Below are the code and all the weights of a small trained network. Each question names an input and a class and asks about switching units off, where a switched-off unit gives its printed mean instead of its output.

import numpy as np


def w(rows, s, z=0):
    codes = np.array(rows[::2]) - 128.0
    scale = np.full(codes.shape[1], s)
    scale[-1] = z or s
    return codes * scale


def f(y):
    return np.maximum(y, 0)


def log_softmax(a):
    a = a - a.max(-1, keepdims=True)
    return a - np.log(np.exp(a).sum(-1, keepdims=True))


def net(x, mask):
    res = np.array(x, float).reshape(1, 7) / 4 @ E
    y = f(res @ A[0][:, :-1].T + A[0][:, -1])
    res = res + np.where(mask, y, B[0][:, -1]) @ B[0][:, :-1]
    return log_softmax(res[-1] @ U[:, :-1].T + U[:, -1])


A, B = {}, {}
E = w([
[157,126,154,209,150,182,104,115,177],'x0',
[84,79,141,106,79,99,13,162,139],'x1',
[55,163,31,134,119,145,54,152,158],'x2',
[100,96,100,179,208,89,105,254,117],'x3',
[75,200,176,189,184,126,95,106,127],'x4',
[124,153,209,112,166,191,104,165,78],'x5',
[93,215,151,174,48,69,114,161,47],'x6',
],0.0081)
A[0] = w([
[175,95,168,89,80,166,86,32,189,179],'N1',
[187,126,115,88,163,147,179,100,175,137],'N2',
[119,172,199,134,71,109,38,116,130,156],'N3',
[145,168,155,65,100,140,62,212,47,137],'N4',
[120,124,241,144,97,127,104,106,88,169],'N5',
[168,133,122,101,161,176,142,64,216,198],'N6',
[179,142,162,130,124,112,234,72,38,198],'N7',
[91,177,84,57,78,62,186,105,185,211],'N8',
[126,117,66,61,76,115,67,150,195,192],'N9',
[153,167,179,180,180,173,188,44,183,255],'N10',
[78,164,113,159,218,164,64,169,230,154],'N11',
[174,215,146,172,180,141,195,145,118,117],'N12',
[111,81,187,102,142,146,109,210,71,143],'N13',
[254,103,136,131,199,204,51,161,120,126],'N14',
[172,58,138,78,146,183,213,64,177,175],'N15',
],0.0078,0.0045)
B[0] = w([
[222,110,143,26,126,89,135,52,80,227],'N1',
[193,164,206,79,179,174,98,118,93,197],'N2',
[183,75,197,108,238,152,66,121,64,196],'N3',
[116,164,197,78,110,179,186,111,140,199],'N4',
[165,100,181,138,160,204,159,173,120,202],'N5',
[201,113,174,76,132,60,69,133,43,220],'N6',
[115,184,194,85,94,151,159,113,160,251],'N7',
[91,109,110,121,73,65,134,170,73,221],'N8',
[152,82,111,171,93,104,128,203,162,210],'N9',
[168,95,157,91,131,84,139,188,150,254],'N10',
[138,163,26,105,120,148,88,129,122,208],'N11',
[132,85,133,114,62,97,98,204,189,200],'N12',
[121,177,169,128,85,135,192,153,174,189],'N13',
[116,153,125,38,63,127,161,46,138,192],'N14',
[173,225,201,59,253,86,64,101,53,248],'N15',
],0.0075,0.0097)
U = w([
[73,99,48,191,161,168,34,142,171,137],'0',
[148,37,74,131,93,50,103,136,170,198],'1',
[195,170,172,101,170,106,97,61,42,136],'2',
[140,59,124,135,134,178,176,2,126,2],'3',
[121,98,177,127,115,126,175,153,201,77],'4',
[39,199,82,102,69,124,192,91,153,105],'5',
],0.0088,0.0034)

Each question gives the input, the list of numbers given to net, and the class t.
The units are the neurons (one row each of A and B). Each row of codes is followed by its name. A weight is (code - 128) times the scale printed after its matrix; where a second scale follows, it is the last column's (A, B and U).
mask holds one flag per neuron, in row order. A switched-off neuron (its flag False) gives its mean, the last column of its row in B, instead of its output. The means were averaged over made-up inputs and are rounded, as every weight is.
A unit's drop is (log p(t) with every unit on - log p(t) with that unit switched off) / (log p(t) with every unit on - log p(t) with every unit switched off).
The circuit of an input: a set's keep is (log p(t) with only the set's units on - log p(t) with every unit switched off) / (log p(t) with every unit on - log p(t) with every unit switched off). Starting from the 12 units with the biggest drops (on a tie, the unit counted first), units are removed one at a time, each time the one whose removal leaves the highest keep (on an exact tie, the one counted first), for as long as the keep stays at least 0.8.
units of the circuit, in order: the units of the circuit, biggest drop first
most important unit: the unit with the biggest drop
k most important neurons: the k neurons with the biggest drops, biggest first
drop of u: that unit's drop, to one decimal
input [3,-3,-7,-1,4,6,2], class 4: most important unit -> N12
input [3,-8,3,1,-7,8,2], class 4: units of the circuit, in order -> (N12 N1 N3)
input [-8,0,4,-4,4,-1,-1], class 5: units of the circuit, in order -> (N15 N6)
input [2,4,8,-4,3,3,-6], class 1: 2 most important neurons -> (N15 N9)
input [4,0,8,3,-7,-2,-2], class 0: units of the circuit, in order -> (N1 N10)
input [-5,-7,7,-5,-8,-5,4], class 5: units of the circuit, in order -> (N3 N8)
input [-2,1,-4,5,5,-8,8], class 5: units of the circuit, in order -> (N15 N6)
input [-7,4,-4,8,1,7,5], class 4: units of the circuit, in order -> (N13 N15)
input [2,6,6,-5,1,-6,8], class 1: 2 most important neurons -> (N15 N9)
input [2,6,-7,8,1,4,1], class 4: units of the circuit, in order -> (N15 N13)
input [8,-1,1,8,-5,-7,-7], class 2: 2 most important neurons -> (N15 N2)
input [2,7,3,2,-8,3,0], class 4: 2 most important neurons -> (N4 N13)
input [-8,6,-2,4,-4,-2,1], class 1: 2 most important neurons -> (N7 N9)
input [-6,5,8,-1,1,-1,-6], class 1: units of the circuit, in order -> (N9)
input [-2,-1,-2,4,-3,-4,1], class 1: 2 most important neurons -> (N15 N4)
input [-8,-3,6,7,-6,-2,4], class 1: drop of N15 -> 0.1
input [-7,1,6,6,3,2,-3], class 0: drop of N1 -> 0.1
input [-7,5,-6,8,7,6,-5], class 4: drop of N13 -> 0.2
input [-4,1,-4,2,0,-7,0], class 1: drop of N11 -> 0.0
input [3,8,8,5,0,5,-5], class 0: units of the circuit, in order -> (N11)
